Below is a small trained network, with its code and all its weights. Each question gives an input and a class and asks what happens when units are switched off, that is, made to give their printed mean instead of their output.

import numpy as np


def w(rows, s, z=0):
    codes = np.array(rows[::2]) - 128.0
    scale = np.full(codes.shape[1], s)
    scale[-1] = z or s
    return codes * scale


def norm(h):
    return h / np.sqrt((h * h).mean(-1, keepdims=True) + 1e-5)


def f(y):
    return np.maximum(y, 0)


def log_softmax(a):
    a = a - a.max(-1, keepdims=True)
    return a - np.log(np.exp(a).sum(-1, keepdims=True))


def net(x, mask):
    res = np.array(x, float).reshape(1, 7) / 4 @ E
    u = 0
    for l in range(3):
        y = f(norm(res) @ A[l][:, :-1].T + A[l][:, -1])
        res = res + np.where(mask[u : u + 9], y, B[l][:, -1]) @ B[l][:, :-1]
        u += 9
    return log_softmax(norm(res)[-1] @ U[:, :-1].T + U[:, -1])


A, B = {}, {}
E = w([
[147,67,104,48,77,126,64,11,98,76],'x0',
[96,57,177,71,159,117,127,147,155,79],'x1',
[157,90,116,153,91,2,192,181,36,124],'x2',
[150,126,128,102,198,68,105,92,126,180],'x3',
[147,155,172,72,126,141,129,146,98,125],'x4',
[140,153,168,128,56,58,119,130,222,157],'x5',
[107,125,135,119,124,125,139,122,126,143],'x6',
],0.0067)
A[0] = w([
[105,63,67,244,123,116,106,85,162,139,131],'0.n1',
[165,121,159,113,95,142,110,120,173,173,107],'0.n2',
[134,130,144,113,159,130,151,185,155,118,156],'0.n3',
[81,131,77,147,206,152,106,98,69,100,58],'0.n4',
[255,184,159,70,94,174,109,162,83,151,98],'0.n5',
[133,53,175,98,104,127,97,103,116,120,155],'0.n6',
[129,134,110,103,37,145,101,25,96,64,4],'0.n7',
[88,116,135,182,44,195,132,168,102,82,111],'0.n8',
[157,136,163,157,248,55,61,83,101,181,97],'0.n9',
],0.008,0.0025)
B[0] = w([
[70,161,201,8,109,123,112,178,86,161,215],'0.n1',
[91,156,150,146,157,91,175,73,110,113,180],'0.n2',
[110,119,104,175,108,134,102,182,140,159,191],'0.n3',
[119,147,153,122,218,73,142,97,150,111,201],'0.n4',
[97,143,144,66,137,106,94,183,122,118,185],'0.n5',
[104,96,136,138,144,122,119,171,145,125,212],'0.n6',
[147,111,138,198,127,138,110,147,98,204,254],'0.n7',
[200,126,189,87,131,145,193,85,134,171,224],'0.n8',
[180,109,160,109,61,200,184,129,133,140,210],'0.n9',
],0.011,0.0058)
A[1] = w([
[124,164,140,157,129,176,73,62,174,95,26],'1.n1',
[166,130,92,96,170,108,147,113,159,162,143],'1.n2',
[80,201,150,82,104,125,108,109,24,209,168],'1.n3',
[131,154,147,146,20,37,90,108,228,128,63],'1.n4',
[91,24,171,135,148,161,153,153,197,67,84],'1.n5',
[110,171,155,116,171,167,64,99,176,123,2],'1.n6',
[198,124,141,109,86,1,165,154,77,110,82],'1.n7',
[79,32,110,101,137,121,115,186,158,111,36],'1.n8',
[120,121,118,171,69,111,130,121,75,83,116],'1.n9',
],0.0085,0.0025)
B[1] = w([
[39,55,23,98,55,123,137,68,170,199,149],'1.n1',
[155,78,141,188,28,158,192,76,174,56,145],'1.n2',
[175,205,117,124,151,54,92,169,223,55,255],'1.n3',
[133,91,120,202,242,166,109,64,100,2,177],'1.n4',
[213,218,71,123,110,59,128,129,169,133,189],'1.n5',
[54,164,31,76,66,162,199,169,111,145,171],'1.n6',
[46,152,63,88,94,229,139,65,148,110,208],'1.n7',
[200,229,97,115,114,96,99,178,167,88,163],'1.n8',
[50,171,92,153,112,158,62,85,187,191,141],'1.n9',
],0.0072,0.0091)
A[2] = w([
[90,134,94,135,192,110,154,125,33,109,100],'2.n1',
[138,58,91,97,88,91,3,51,58,121,118],'2.n2',
[122,109,115,77,221,125,162,122,67,113,109],'2.n3',
[52,122,212,147,111,58,108,92,180,106,136],'2.n4',
[143,77,158,77,130,102,6,91,108,133,43],'2.n5',
[174,101,105,131,176,137,139,78,110,108,111],'2.n6',
[59,104,37,124,67,49,186,128,13,103,93],'2.n7',
[79,195,117,132,169,122,89,232,186,178,252],'2.n8',
[204,70,144,42,88,140,66,64,133,128,57],'2.n9',
],0.0074,0.0038)
B[2] = w([
[124,111,111,126,191,190,152,55,91,113,136],'2.n1',
[96,108,128,204,163,130,207,255,106,145,157],'2.n2',
[120,141,147,180,112,138,130,77,132,4,145],'2.n3',
[137,119,165,60,224,167,176,93,39,110,163],'2.n4',
[88,126,119,151,146,67,188,205,65,185,146],'2.n5',
[141,127,161,155,159,170,120,106,159,105,139],'2.n6',
[43,123,79,81,81,163,103,63,204,220,146],'2.n7',
[132,35,106,139,110,84,62,98,62,145,252],'2.n8',
[155,150,188,167,83,147,105,154,141,178,154],'2.n9',
],0.0083,0.012)
U = w([
[32,132,46,78,90,178,154,98,173,168,93],'0',
[121,120,137,246,171,116,149,190,96,216,102],'1',
[137,144,132,163,210,143,151,52,119,50,130],'2',
[199,141,208,110,44,168,207,103,153,160,94],'3',
[108,140,164,25,121,97,88,174,97,102,108],'4',
[200,179,73,123,112,74,110,126,159,110,136],'5',
[143,138,123,111,129,128,134,118,131,134,255],'6',
],0.012,0.0073)

Each question gives the input, the list of numbers given to net, and the class t.
The units are the neurons (one row each of A and B). Each row of codes is followed by its name. A weight is (code - 128) times the scale printed after its matrix; where a second scale follows, it is the last column's (A, B and U).
mask holds one flag per neuron, layer by layer. A switched-off neuron (its flag False) gives its mean, the last column of its row in B, instead of its output. The means were averaged over made-up inputs and are rounded, as every weight is.
A unit's drop is (log p(t) with every unit on - log p(t) with that unit switched off) / (log p(t) with every unit on - log p(t) with every unit switched off).
The circuit of an input: a set's keep is (log p(t) with only the set's units on - log p(t) with every unit switched off) / (log p(t) with every unit on - log p(t) with every unit switched off). Starting from the 12 units with the biggest drops (on a tie, the unit counted first), units are removed one at a time, each time the one whose removal leaves the highest keep (on an exact tie, the one counted first), for as long as the keep stays at least 0.8.
units of the circuit, in order: the units of the circuit, biggest drop first
unit that matters most: the unit with the biggest drop
k most important neurons: the k neurons with the biggest drops, biggest first
k most important neurons of layer l: the k neurons of layer l with the biggest drops, biggest first
input [-4,-1,6,1,1,7,-1], class 2: 2 most important neurons : [1.n4; 1.n6]
input [-3,3,-1,8,0,-7,5], class 3: unit that matters most : 0.n9
input [0,-4,0,-5,-4,5,-2], class 2: 3 most important neurons : [0.n9; 1.n4; 2.n4]
input [8,1,-5,7,-5,0,1], class 1: units of the circuit, in order : [0.n7; 2.n2]
input [5,-2,-6,6,-8,5,4], class 4: 3 most important neurons of layer 0 : [0.n1; 0.n8; 0.n4]
input [-2,-1,-7,7,4,5,-5], class 0: 3 most important neurons : [0.n8; 1.n6; 1.n1]
input [-3,6,-7,-2,6,3,-1], class 0: units of the circuit, in order : [1.n6; 0.n1]
input [7,-6,7,-2,-6,2,-2], class 0: 2 most important neurons : [1.n7; 2.n7]
input [-6,-8,6,-1,0,0,2], class 5: units of the circuit, in order : [1.n3; 0.n7]
input [-6,7,4,-2,-5,1,-3], class 5: units of the circuit, in order : [0.n7; 1.n5]
input [6,4,0,3,-8,6,-5], class 4: 3 most important neurons : [0.n1; 1.n8; 2.n4]
input [-6,-4,-6,8,5,4,-5], class 3: 2 most important neurons of layer 0 : [0.n9; 0.n1]
input [4,5,7,0,-7,-4,7], class 0: 2 most important neurons of layer 1 : [1.n7; 1.n3]
input [5,-1,2,8,-3,2,0], class 3: units of the circuit, in order : [0.n9]
input [3,-7,-3,-4,3,0,0], class 5: 2 most important neurons : [1.n3; 0.n5]
input [-7,-7,-8,-1,6,2,2], class 0: 4 most important neurons of layer 1 : [1.n6; 1.n1; 1.n5; 1.n8]
input [-4,1,3,1,-3,6,4], class 2: 2 most important neurons : [1.n4; 0.n7]
input [8,8,3,2,2,-1,6], class 1: units of the circuit, in order : [0.n7; 2.n2]
input [5,-5,-2,-4,2,-7,6], class 2: 4 most important neurons : [0.n4; 0.n1; 0.n9; 1.n5]
input [-7,0,-5,-8,-7,-1,5], class 3: unit that matters most : 0.n8
input [0,1,4,2,3,-4,-1], class 0: 3 most important neurons of layer 1 : [1.n7; 1.n4; 1.n3]
input [1,-6,4,-1,1,-4,6], class 5: 2 most important neurons : [1.n3; 1.n4]
